Here is a tiny trained network, its code and every weight. The questions are about switching its units off for an input and a target symbol, where a switched-off unit gives its printed mean instead of its output.

import numpy as np


def w(rows, s, z=0):
    codes = np.array(rows[::2]) - 128.0
    scale = np.full(codes.shape[1], s)
    scale[-1] = z or s
    return codes * scale


def norm(h):
    return h / np.sqrt((h * h).mean(-1, keepdims=True) + 1e-5)


def f(y):
    return y / 2 * (1 + np.tanh(0.7978845608 * (y + 0.044715 * y**3)))


def softmax(a):
    e = np.exp(a - a.max(-1, keepdims=True))
    return e / e.sum(-1, keepdims=True)


def log_softmax(a):
    a = a - a.max(-1, keepdims=True)
    return a - np.log(np.exp(a).sum(-1, keepdims=True))


def net(x, mask):
    ids = ['βγδεζηθλμπψ'.index(c) for c in x.split()]
    T = len(ids)
    res = E[ids] + P[:T]
    u = 0
    for l in range(3):
        q, k, v = (norm(res) @ M[l].T for M in (Q, K, V))
        z = softmax(np.where(np.tri(T) > 0, q @ k.T / 2**0.5, -1e9)) @ v
        res = res + np.where(mask[u], z, O[l][:, -1]) @ O[l][:, :-1]
        u += 1
        y = f(norm(res) @ A[l][:, :-1].T + A[l][:, -1])
        res = res + np.where(mask[u : u + 4], y, B[l][:, -1]) @ B[l][:, :-1]
        u += 4
    return log_softmax(norm(res)[-1] @ U[:, :-1].T + U[:, -1])


Q, K, V, O, A, B = {}, {}, {}, {}, {}, {}
E = w([
[110,180,98,166,66,116,100,173],'β',
[211,164,144,217,151,75,126,150],'γ',
[113,81,195,92,175,219,34,49],'δ',
[115,104,10,54,193,203,157,112],'ε',
[201,168,159,196,192,125,116,166],'ζ',
[106,156,151,145,163,168,83,193],'η',
[114,181,162,114,70,137,108,181],'θ',
[185,172,163,154,107,100,155,196],'λ',
[142,106,187,15,184,106,216,84],'μ',
[146,169,96,175,43,81,163,210],'π',
[91,77,80,151,5,124,141,83],'ψ',
],0.0027)
P = w([
[116,188,126,124,138,134,128,119],'0',
[153,112,108,111,140,64,86,168],'1',
[82,132,129,158,156,106,137,116],'2',
[132,152,143,114,118,138,123,133],'3',
[159,95,123,106,131,82,97,156],'4',
[79,92,151,178,165,121,154,114],'5',
[131,135,143,111,113,145,126,120],'6',
[170,80,135,102,131,97,107,145],'7',
[90,6,194,170,161,122,254,136],'8',
[131,142,137,112,121,139,121,120],'9',
],0.0051)
Q[0] = w([
[4,201,166,253,152,167,249,76],'0.h1',
[108,254,90,138,137,145,153,61],'0.h1',
],0.0094)
K[0] = w([
[77,232,141,196,157,73,95,206],'0.h1',
[170,254,118,118,130,111,86,179],'0.h1',
],0.0081)
V[0] = w([
[59,118,231,103,129,44,119,45],'0.h1',
[68,120,1,183,49,180,52,107],'0.h1',
],0.0027)
O[0] = w([
[93,160,21,89,210,38,97,114,160],'0.h1',
[172,1,136,103,88,151,111,91,8],'0.h1',
],0.0039,0.0011)
A[0] = w([
[126,146,116,152,87,99,87,249,78],'0.n1',
[204,148,124,153,214,61,91,178,126],'0.n2',
[181,125,200,2,233,101,185,135,101],'0.n3',
[52,81,171,205,183,142,156,135,253],'0.n4',
],0.0033,0.0019)
B[0] = w([
[95,62,46,145,123,253,146,26,200],'0.n1',
[64,9,145,138,25,49,101,54,230],'0.n2',
[93,195,1,236,122,113,49,171,187],'0.n3',
[96,12,169,28,243,76,252,142,251],'0.n4',
],0.003,0.0022)
Q[1] = w([
[51,138,170,110,124,150,254,111],'1.h1',
[107,124,126,156,202,161,60,195],'1.h1',
],0.0065)
K[1] = w([
[177,254,155,160,80,199,157,101],'1.h1',
[103,112,110,130,245,174,43,213],'1.h1',
],0.0058)
V[1] = w([
[156,157,99,126,248,197,108,178],'1.h1',
[114,169,254,126,60,187,190,168],'1.h1',
],0.0023)
O[1] = w([
[109,3,101,140,131,156,67,216,2],'1.h1',
[94,135,62,148,112,52,66,73,215],'1.h1',
],0.0032,0.00062)
A[1] = w([
[129,40,166,94,192,62,176,98,97],'1.n1',
[74,186,209,156,227,131,253,131,2],'1.n2',
[122,247,162,97,96,134,63,128,90],'1.n3',
[219,114,228,210,192,68,67,105,79],'1.n4',
],0.004,0.0034)
B[1] = w([
[201,158,118,79,1,109,112,127,251],'1.n1',
[106,65,84,150,50,253,107,120,188],'1.n2',
[151,68,215,35,34,124,160,158,178],'1.n3',
[48,157,122,69,94,194,167,123,155],'1.n4',
],0.0041,0.0022)
Q[2] = w([
[215,115,144,144,137,116,83,139],'2.h1',
[79,7,96,108,131,93,150,142],'2.h1',
],0.011)
K[2] = w([
[254,86,77,45,132,143,103,181],'2.h1',
[102,71,137,129,208,130,151,50],'2.h1',
],0.007)
V[2] = w([
[161,111,97,221,75,113,144,168],'2.h1',
[120,94,254,169,117,138,126,114],'2.h1',
],0.003)
O[2] = w([
[124,156,91,66,219,171,190,115,164],'2.h1',
[41,31,4,104,86,134,85,146,251],'2.h1',
],0.0036,0.00022)
A[2] = w([
[143,245,172,66,133,218,52,61,14],'2.n1',
[235,60,149,144,134,1,191,99,72],'2.n2',
[70,48,244,118,8,164,112,105,4],'2.n3',
[112,110,228,191,48,60,210,148,173],'2.n4',
],0.0036,0.0019)
B[2] = w([
[44,2,35,180,58,12,75,126,119],'2.n1',
[70,177,171,120,109,141,115,189,196],'2.n2',
[152,175,116,178,162,93,170,167,233],'2.n3',
[151,77,121,133,196,173,84,97,254],'2.n4',
],0.0052,0.0032)
U = w([
[172,126,196,35,39,112,136,168,34],'β',
[51,168,108,167,59,193,159,161,179],'γ',
[193,117,69,213,74,89,149,171,53],'δ',
[73,121,179,130,197,199,67,141,91],'ε',
[129,86,5,130,167,142,117,139,91],'ζ',
[90,73,138,140,72,66,56,149,129],'η',
[89,192,134,102,175,41,144,159,188],'θ',
[94,135,102,186,221,117,183,59,108],'λ',
[212,161,176,150,196,201,145,159,130],'μ',
[138,144,187,112,98,89,146,33,196],'π',
[175,122,109,114,83,217,140,67,254],'ψ',
],0.012,0.0025)

Each question gives the input, a string of symbols that net reads in full, and the target symbol t.
The units are the heads (2 rows each of Q, K, V and O) and the neurons (one row each of A and B). Each row of codes is followed by its name. A weight is (code - 128) times the scale printed after its matrix; where a second scale follows, it is the last column's (O, A, B and U).
mask holds one flag per unit, layer by layer, with each layer's heads first. A switched-off unit (its flag False) gives its mean, the last column of its rows in O or B, instead of its output. The means were averaged over made-up inputs and are rounded, as every weight is.
A unit's drop is (log p(t) with every unit on - log p(t) with that unit switched off) / (log p(t) with every unit on - log p(t) with every unit switched off).
The circuit of an input: a set's keep is (log p(t) with only the set's units on - log p(t) with every unit switched off) / (log p(t) with every unit on - log p(t) with every unit switched off). Starting from the 12 units with the biggest drops (on a tie, the unit counted first), units are removed one at a time, each time the one whose removal leaves the highest keep (on an exact tie, the one counted first), for as long as the keep stays at least 0.8.
circuit, biggest first: the units of the circuit, biggest drop first
most important unit: the unit with the biggest drop
k most important neurons: the k neurons with the biggest drops, biggest first
k most important neurons of layer l: the k neurons of layer l with the biggest drops, biggest first
input π ζ μ μ ε ψ ζ γ, target β: most important unit => 0.h1
input θ λ π, target θ: circuit, biggest first => 1.h1; 2.h1; 0.n3
input ψ ψ π β γ ε γ β, target μ: 3 most important neurons => 0.n4; 1.n1; 2.n1
input θ ζ γ β γ, target π: 3 most important neurons of layer 2 => 2.n1; 2.n4; 2.n2
input γ π ψ ψ δ θ, target ψ: 2 most important neurons => 1.n2; 1.n1
input λ λ ψ ψ β, target β: 2 most important neurons => 2.n4; 2.n2
input β η ψ η η λ λ ζ β μ, target θ: circuit, biggest first => 0.n3; 0.n1
input ζ β δ ψ, target π: 2 most important neurons => 0.n3; 1.n2
input δ ε β ψ δ λ, target β: 3 most important neurons => 1.n1; 0.n4; 2.n2
input ζ λ β γ, target λ: 4 most important neurons => 1.n1; 0.n2; 1.n4; 2.n3
input λ β δ λ ζ, target η: 2 most important neurons => 0.n2; 0.n4
input ε η λ, target ε: circuit, biggest first => 2.n3; 2.n4
input ζ β β, target ζ: 2 most important neurons => 0.n4; 0.n3
input ζ ζ β λ λ, target ε: 2 most important neurons of layer 0 => 0.n2; 0.n4
input λ ζ ε λ β ε λ, target μ: most important neuron of layer 2 => 2.n4
input μ λ λ π, target ψ: 3 most important neurons of layer 2 => 2.n3; 2.n4; 2.n1
input ζ λ ψ, target ζ: 4 most important neurons => 0.n4; 0.n2; 1.n1; 1.n3
input ψ β ζ γ, target λ: 2 most important neurons => 1.n1; 1.n4
input λ γ η λ δ γ β γ, target η: 3 most important neurons => 0.n2; 0.n4; 0.n3
input β β η, target β: 2 most important neurons of layer 0 => 0.n4; 0.n3
input γ λ ψ λ π, target β: 3 most important neurons of layer 2 => 2.n2; 2.n3; 2.n1
input β π ε μ θ, target θ: circuit, biggest first => 0.h1
